Below is a small trained network, with its code and all its weights. Each question gives an input and a target symbol and asks what happens when units are switched off, that is, made to give their printed mean instead of their output.

import numpy as np


def w(rows, s, z=0):
    codes = np.array(rows[::2]) - 128.0
    scale = np.full(codes.shape[1], s)
    scale[-1] = z or s
    return codes * scale


def f(y):
    return y / 2 * (1 + np.tanh(0.7978845608 * (y + 0.044715 * y**3)))


def softmax(a):
    e = np.exp(a - a.max(-1, keepdims=True))
    return e / e.sum(-1, keepdims=True)


def log_softmax(a):
    a = a - a.max(-1, keepdims=True)
    return a - np.log(np.exp(a).sum(-1, keepdims=True))


def net(x, mask):
    ids = ['αγδεζηθλπστψω'.index(c) for c in x.split()]
    T = len(ids)
    res = E[ids] + P[:T]
    u = 0
    for l in range(2):
        r = res
        for j in range(2):
            rows = slice(3 * j, 3 * j + 3)
            q, k, v = (r @ M[l][rows].T for M in (Q, K, V))
            z = softmax(np.where(np.tri(T) > 0, q @ k.T / 3**0.5, -1e9)) @ v
            o = O[l][rows]
            res = res + np.where(mask[u + j], z, o[:, -1]) @ o[:, :-1]
        u += 2
        y = f(res @ A[l][:, :-1].T + A[l][:, -1])
        res = res + np.where(mask[u : u + 12], y, B[l][:, -1]) @ B[l][:, :-1]
        u += 12
    return log_softmax(res[-1] @ U[:, :-1].T + U[:, -1])


Q, K, V, O, A, B = {}, {}, {}, {}, {}, {}
E = w([
[135,213,133,108,101,98,92],'α',
[67,153,54,163,80,116,176],'γ',
[70,151,170,118,140,81,3],'δ',
[87,200,127,94,62,148,174],'ε',
[174,171,156,247,96,150,113],'ζ',
[114,138,78,143,90,97,121],'η',
[136,13,123,103,181,61,132],'θ',
[124,93,190,194,198,134,169],'λ',
[101,36,117,120,158,119,198],'π',
[50,134,130,81,214,159,152],'σ',
[144,97,174,117,105,121,169],'τ',
[149,101,116,127,135,177,104],'ψ',
[112,171,140,89,176,145,207],'ω',
],0.019)
P = w([
[254,104,168,205,143,106,34],'0',
[184,114,119,78,140,76,149],'1',
[154,100,156,112,150,89,142],'2',
[125,102,172,131,161,105,125],'3',
[158,90,211,115,155,113,142],'4',
[106,78,221,159,193,116,131],'5',
[96,94,207,183,192,129,116],'6',
[89,89,217,204,202,138,128],'7',
[96,150,142,232,144,152,40],'8',
],0.0054)
Q[0] = w([
[104,49,254,247,179,23,177],'L0H0',
[84,214,185,157,130,119,181],'L0H0',
[36,150,253,134,183,20,181],'L0H0',
[176,99,169,190,133,104,183],'L0H1',
[29,175,57,129,156,162,243],'L0H1',
[178,131,198,167,107,96,49],'L0H1',
],0.0065)
K[0] = w([
[184,18,157,196,149,170,16],'L0H0',
[111,64,135,152,130,20,83],'L0H0',
[117,89,153,156,100,80,1],'L0H0',
[230,138,114,140,49,179,56],'L0H1',
[220,52,50,60,218,55,105],'L0H1',
[178,160,161,213,175,209,96],'L0H1',
],0.0061)
V[0] = w([
[163,162,134,147,98,205,105],'L0H0',
[159,167,98,254,123,152,222],'L0H0',
[42,145,108,99,88,154,114],'L0H0',
[230,122,157,129,111,66,146],'L0H1',
[187,87,125,82,153,217,96],'L0H1',
[99,85,150,104,136,79,135],'L0H1',
],0.0082)
O[0] = w([
[160,234,208,14,133,167,221,52],'L0H0',
[147,179,75,119,190,191,206,108],'L0H0',
[50,100,191,134,158,100,131,1],'L0H0',
[206,116,107,150,149,180,177,194],'L0H1',
[54,112,215,52,144,254,17,139],'L0H1',
[225,143,106,170,90,58,66,168],'L0H1',
],0.007,0.0063)
A[0] = w([
[180,152,84,206,200,165,123,118],'L0N0',
[103,87,120,184,134,83,144,140],'L0N1',
[60,165,46,137,207,117,105,44],'L0N2',
[170,61,130,108,154,101,69,24],'L0N3',
[154,90,25,167,72,119,67,242],'L0N4',
[140,253,128,130,72,231,166,230],'L0N5',
[130,170,170,162,147,140,90,252],'L0N6',
[156,95,67,172,32,194,223,83],'L0N7',
[113,149,48,188,119,108,111,225],'L0N8',
[125,108,106,92,167,58,156,205],'L0N9',
[173,45,145,112,171,215,131,163],'L0N10',
[247,105,205,193,90,137,199,51],'L0N11',
],0.0069,0.0043)
B[0] = w([
[170,189,75,62,124,163,83,223],'L0N0',
[125,84,106,92,121,162,122,195],'L0N1',
[110,77,78,132,84,2,73,118],'L0N2',
[123,129,107,204,76,140,127,180],'L0N3',
[141,62,213,64,153,179,201,254],'L0N4',
[82,115,208,204,141,155,172,185],'L0N5',
[168,118,184,115,157,186,141,193],'L0N6',
[75,144,157,174,112,28,162,155],'L0N7',
[158,89,174,133,186,134,192,198],'L0N8',
[179,170,149,85,121,163,134,173],'L0N9',
[60,120,91,102,65,218,48,234],'L0N10',
[148,138,13,125,106,86,95,200],'L0N11',
],0.0063,0.008)
Q[1] = w([
[197,119,133,143,68,158,70],'L1H0',
[110,37,191,122,199,220,81],'L1H0',
[39,143,61,118,109,95,82],'L1H0',
[84,155,170,136,157,142,131],'L1H1',
[111,67,185,131,2,154,134],'L1H1',
[85,155,79,126,105,75,100],'L1H1',
],0.0084)
K[1] = w([
[204,109,82,182,136,178,92],'L1H0',
[159,153,91,105,190,254,15],'L1H0',
[78,241,208,164,75,113,151],'L1H0',
[152,107,108,145,100,118,94],'L1H1',
[161,126,148,50,106,210,98],'L1H1',
[14,157,119,56,142,38,123],'L1H1',
],0.0073)
V[1] = w([
[73,113,127,186,140,52,186],'L1H0',
[2,65,124,203,102,173,141],'L1H0',
[79,197,228,139,80,196,78],'L1H0',
[138,122,152,141,92,106,52],'L1H1',
[72,243,126,33,229,115,136],'L1H1',
[132,143,85,243,131,121,170],'L1H1',
],0.0067)
O[1] = w([
[20,50,157,90,194,76,172,10],'L1H0',
[1,183,145,59,118,140,134,131],'L1H0',
[139,197,213,131,72,80,137,105],'L1H0',
[180,92,127,108,97,38,70,121],'L1H1',
[193,148,159,150,213,190,127,12],'L1H1',
[58,185,109,144,99,25,172,130],'L1H1',
],0.0076,0.012)
A[1] = w([
[68,74,85,92,159,2,142,218],'L1N0',
[156,114,212,208,186,108,215,5],'L1N1',
[76,94,127,148,113,57,89,70],'L1N2',
[86,112,182,148,87,116,212,25],'L1N3',
[141,115,141,95,211,102,173,126],'L1N4',
[120,146,186,98,151,143,64,204],'L1N5',
[163,122,109,157,127,125,189,1],'L1N6',
[110,67,135,77,111,132,143,253],'L1N7',
[76,199,197,99,101,45,190,232],'L1N8',
[97,146,159,116,93,165,140,23],'L1N9',
[87,186,110,123,154,73,169,146],'L1N10',
[80,95,59,154,116,113,60,23],'L1N11',
],0.0088,0.0035)
B[1] = w([
[140,118,168,172,157,72,147,225],'L1N0',
[168,200,83,66,140,113,123,170],'L1N1',
[188,108,134,105,156,149,198,187],'L1N2',
[185,101,56,133,177,154,3,157],'L1N3',
[105,178,100,102,181,70,200,140],'L1N4',
[97,110,103,143,209,71,170,208],'L1N5',
[131,51,75,57,183,25,154,168],'L1N6',
[19,161,208,165,133,163,155,254],'L1N7',
[120,90,105,202,115,186,61,197],'L1N8',
[100,48,69,131,131,78,93,166],'L1N9',
[87,170,192,159,29,129,124,160],'L1N10',
[197,198,107,44,134,104,145,238],'L1N11',
],0.0064,0.0071)
U = w([
[95,107,134,116,145,185,179,73],'α',
[142,131,148,117,163,99,193,83],'γ',
[152,73,170,146,132,131,159,12],'δ',
[95,117,147,184,156,136,185,165],'ε',
[137,208,159,44,142,166,222,76],'ζ',
[100,122,139,80,204,139,109,142],'η',
[115,133,67,95,34,43,116,126],'θ',
[209,100,91,161,173,134,120,76],'λ',
[104,179,106,171,76,111,186,180],'π',
[160,102,192,194,146,73,123,153],'σ',
[96,114,107,176,121,130,98,10],'τ',
[204,209,207,110,104,97,149,86],'ψ',
[131,146,214,130,118,254,171,253],'ω',
],0.0071,0.0043)

Each question gives the input, a string of symbols that net reads in full, and the target symbol t.
The units are the heads (3 rows each of Q, K, V and O) and the neurons (one row each of A and B). Each row of codes is followed by its name. A weight is (code - 128) times the scale printed after its matrix; where a second scale follows, it is the last column's (O, A, B and U).
mask holds one flag per unit, layer by layer, with each layer's heads first. A switched-off unit (its flag False) gives its mean, the last column of its rows in O or B, instead of its output. The means were averaged over made-up inputs and are rounded, as every weight is.
A unit's drop is (log p(t) with every unit on - log p(t) with that unit switched off) / (log p(t) with every unit on - log p(t) with every unit switched off).
The circuit of an input: a set's keep is (log p(t) with only the set's units on - log p(t) with every unit switched off) / (log p(t) with every unit on - log p(t) with every unit switched off). Starting from the 12 units with the biggest drops (on a tie, the unit counted first), units are removed one at a time, each time the one whose removal leaves the highest keep (on an exact tie, the one counted first), for as long as the keep stays at least 0.8.
units of the circuit, in order: the units of the circuit, biggest drop first
k most important neurons: the k neurons with the biggest drops, biggest first
k most important neurons of layer l: the k neurons of layer l with the biggest drops, biggest first
which heads matter: for each layer, one digit per head in row order, 1 if its drop is at least 0.15 and else 0, layers parted by /
input λ θ π, target λ: most important neuron of layer 0 : (L0N0)
input ζ ω γ λ τ τ, target ε: which heads matter : 11 / 10
input θ λ θ ω θ α ε, target θ: units of the circuit, in order : (L1H1 L0H0)
input λ θ σ, target λ: which heads matter : 10 / 10
input λ λ ω ζ λ λ ψ ψ γ, target ε: which heads matter : 10 / 10
input ε ω λ λ λ λ δ, target σ: which heads matter : 10 / 00
input θ δ ψ η ω ε ψ, target θ: units of the circuit, in order : (L1H1 L0H0 L0N3 L0H1)
input λ λ θ, target λ: units of the circuit, in order : (L0H0 L1H0 L0N0)
input δ η θ ω θ, target σ: units of the circuit, in order : (L0H0 L1N0 L1H0)
input ω η λ α ψ θ, target ω: which heads matter : 00 / 01
input λ π ζ, target π: 4 most important neurons : (L0N11 L0N7 L1N10 L0N5)
input λ λ π ω λ θ ω, target λ: units of the circuit, in order : (L0H0 L1H0 L0N0 L0H1)
input θ τ γ λ ψ γ λ, target θ: units of the circuit, in order : (L1H1 L0H0 L0N3 L0H1)
input λ ζ σ ω, target π: which heads matter : 10 / 01
input θ θ ε λ ω λ ψ θ, target θ: units of the circuit, in order : (L1H1 L0H0)
input δ λ θ ψ λ, target σ: units of the circuit, in order : (L0H0)
input ψ λ α θ λ, target ψ: units of the circuit, in order : (L1H0 L0H1 L0H0)
input λ ψ ψ, target ω: which heads matter : 01 / 00
input ζ λ ε λ ε α, target π: 3 most important neurons : (L0N5 L1N8 L1N10)
input λ ω λ λ λ α τ θ, target λ: units of the circuit, in order : (L0N0 L0H0 L1H0)
input θ θ θ λ θ λ θ, target θ: 3 most important neurons : (L0N3 L1N11 L0N10)
input λ σ λ α θ λ ψ η ω, target λ: 2 most important neurons : (L0N0 L1N7)
input τ ζ η ω, target π: which heads matter : 11 / 01
input ω λ ζ λ ω σ, target π: 4 most important neurons of layer 0 : (L0N5 L0N7 L0N4 L0N11)
input λ ψ λ λ ψ ζ λ ζ σ, target π: 4 most important neurons : (L0N4 L0N5 L0N7 L1N10)
input α λ λ λ ε, target τ: 3 most important neurons : (L1N8 L0N4 L1N3)
input λ λ λ γ ω λ λ λ ω, target ε: 3 most important neurons of layer 1 : (L1N8 L1N11 L1N0)
input λ λ λ θ γ η, target λ: 2 most important neurons : (L0N4 L0N0)
input λ θ ζ, target λ: units of the circuit, in order : (L1H0 L0H0)
